28 6 5
-20 18 -37
-31 46 -51
-12 39 -37
-16 13 -10
-44 30 -10
-35 31 0
-16 35 10
->
28 6 5
-16 13 -10
-20 18 -37
-44 30 -10
-35 31 0
-16 35 10
-12 39 -37
-31 46 -51

-39 -17 -23 3 -7 33 -21 -17 35 10 -14 1
-32 10 23 -9 13 -24 7 29 33 34 8 21
-17 -22 -24 -25 -13 7 -13 -22 -6 53 -13 -3
->
-17 -22 -24 -25 -13 7 -13 -22 -6 53 -13 -3
-39 -17 -23 3 -7 33 -21 -17 35 10 -14 1
-32 10 23 -9 13 -24 7 29 33 34 8 21

-13 4 8 28 -21 -12 -11 -35 -44 -26
-11 15 -24 40 0 -1 -12 -17 -41 -5
36 -10 1 -28 -18 55 38 8 -44 -43
42 26 15 -49 27 53 48 30 27 -12
25 24 19 -30 -10 15 7 -16 9 -14
2 -34 -32 -16 -35 4 15 36 -23 -41
3 18 31 18 -12 2 0 3 13 31
12 2 -11 -15 -7 1 13 -3 -19 -33
-4 -19 -25 6 -9 28 10 34 -13 32
->
2 -34 -32 -16 -35 4 15 36 -23 -41
-4 -19 -25 6 -9 28 10 34 -13 32
36 -10 1 -28 -18 55 38 8 -44 -43
12 2 -11 -15 -7 1 13 -3 -19 -33
-13 4 8 28 -21 -12 -11 -35 -44 -26
-11 15 -24 40 0 -1 -12 -17 -41 -5
3 18 31 18 -12 2 0 3 13 31
25 24 19 -30 -10 15 7 -16 9 -14
42 26 15 -49 27 53 48 30 27 -12

23 -47 -20 28 -22 -19 18 14
15 -31 -13 -36 -48 -45 10 -22
-15 -23 -16 -31 -6 12 -63 6
-20 42 30 -1 -26 30 -23 -8
15 -48 -7 32 38 -33 28 -48
-7 -42 -23 10 17 6 29 -34
->
15 -48 -7 32 38 -33 28 -48
23 -47 -20 28 -22 -19 18 14
-7 -42 -23 10 17 6 29 -34
15 -31 -13 -36 -48 -45 10 -22
-15 -23 -16 -31 -6 12 -63 6
-20 42 30 -1 -26 30 -23 -8

-48 44 -43 -46 50 -44 53
44 -45 41 42 -51 44 -51
->
44 -45 41 42 -51 44 -51
-48 44 -43 -46 50 -44 53

0 44 -7 -65 -39 -3 -6 -5 14
-1 14 -3 4 20 -1 -2 16 -13
4 35 46 -61 -57 6 -1 -11 2
-12 33 20 -34 -55 2 4 -7 29
-3 -11 31 31 4 -4 -8 -1 -4
->
-3 -11 31 31 4 -4 -8 -1 -4
-1 14 -3 4 20 -1 -2 16 -13
-12 33 20 -34 -55 2 4 -7 29
4 35 46 -61 -57 6 -1 -11 2
0 44 -7 -65 -39 -3 -6 -5 14

14 64 -19 60 42 -47 56 26 28 49 26 -18
42 29 -20 26 9 -45 32 39 68 15 34 -45
22 35 -11 38 13 -37 36 22 41 27 22 -24
41 19 -28 28 18 -42 30 36 50 29 25 -38
->
41 19 -28 28 18 -42 30 36 50 29 25 -38
42 29 -20 26 9 -45 32 39 68 15 34 -45
22 35 -11 38 13 -37 36 22 41 27 22 -24
14 64 -19 60 42 -47 56 26 28 49 26 -18

25 28 -3 -12 14 -21 21 40 24
38 9 -20 17 25 14 -13 42 15
-19 -25 33 -30 22 23 -9 4 -19
0 -33 -9 -2 -20 20 -35 -16 -34
-24 -13 8 -12 -3 21 1 -18 8
37 16 -18 -16 -28 45 1 -15 -43
20 10 -6 -27 -33 6 -23 -3 -29
29 15 -44 -4 -11 -37 21 -18 8
-41 -48 62 54 14 7 6 -9 -12
7 19 -35 -18 25 53 -34 -7 12
->
-41 -48 62 54 14 7 6 -9 -12
0 -33 -9 -2 -20 20 -35 -16 -34
-19 -25 33 -30 22 23 -9 4 -19
-24 -13 8 -12 -3 21 1 -18 8
38 9 -20 17 25 14 -13 42 15
20 10 -6 -27 -33 6 -23 -3 -29
29 15 -44 -4 -11 -37 21 -18 8
37 16 -18 -16 -28 45 1 -15 -43
7 19 -35 -18 25 53 -34 -7 12
25 28 -3 -12 14 -21 21 40 24
---
-13 -21 21 -17 13 43 -14 6 -57 25
-9 -19 18 -17 11 36 -14 6 -46 20
13 22 -21 18 -14 -43 15 -6 57 -26
0 -31 20 -28 2 42 -22 15 -40 13
-1 -26 17 -22 5 37 -19 11 -37 14
-1 -32 22 -29 3 43 -22 15 -44 14
-18 -8 15 -5 17 33 -5 -3 -53 28
->
-13 21 13 -14 -57
-9 18 11 -14 -46
13 -21 -14 15 57
0 20 2 -22 -40
-1 17 5 -19 -37
-1 22 3 -22 -44
-18 15 17 -5 -53

38 -5 8 -12 -30 -10 20 18 3 0 37 29 22 -8 16 8
-2 -6 -3 2 5 -11 4 1 -2 -6 -10 -10 14 -24 -12 8
-5 -26 -2 -1 20 -31 -8 33 22 -2 -14 -23 19 8 -17 -5
-23 -9 -3 4 13 -14 -10 6 11 2 -25 -25 1 3 -19 -9
16 45 16 25 -22 -60 8 -26 -7 28 4 26 24 -35 27 26
->
38 8 -30 20 3 37 22 16
-2 -3 5 4 -2 -10 14 -12
-5 -2 20 -8 22 -14 19 -17
-23 -3 13 -10 11 -25 1 -19
16 16 -22 8 -7 4 24 27

2 2 -19 2 1 24 2 22 -58 1 2 -7 40 -13 2
1 0 -2 0 1 2 -1 -2 -1 -1 0 -4 2 -4 -1
->
2 -19 1 2 -58 2 40 2
1 -2 1 -1 -1 0 2 -1

-26 -40 2
-34 -52 2
-38 -62 5
-13 -21 2
-11 -9 -9
-43 -69 5
->
-26 2
-34 2
-38 5
-13 2
-11 -9
-43 5

26 40 -18
21 56 -22
48 18 -29
25 35 -20
48 26 -9
12 60 -35
42 29 -18
37 25 -25
20 44 -30
20 45 -27
->
26 -18
21 -22
48 -29
25 -20
48 -9
12 -35
42 -18
37 -25
20 -30
20 -27

-32 38 28 -44 44 52 67 28 50 -61
-24 40 33 -41 43 38 48 28 39 -40
-37 51 61 -58 42 34 37 36 32 -22
-23 38 23 -42 46 47 65 24 48 -55
-17 66 32 -49 64 30 39 55 31 -28
-38 57 62 -50 42 32 32 38 41 -26
-28 49 37 -37 42 34 41 33 45 -40
->
-32 28 44 67 50
-24 33 43 48 39
-37 61 42 37 32
-23 23 46 65 48
-17 32 64 39 31
-38 62 42 32 41
-28 37 42 41 45

-59 53 -56
37 -42 38
-55 53 -55
-52 49 -49
62 -55 57
->
-59 -56
37 38
-55 -55
-52 -49
62 57

2 10
-13 17
-23 -31
-40 -34
-33 0
-2 -11
-21 -24
-15 7
-7 -35
-6 -29
-64 8
-6 -27
->
2
-13
-23
-40
-33
-2
-21
-15
-7
-6
-64
-6
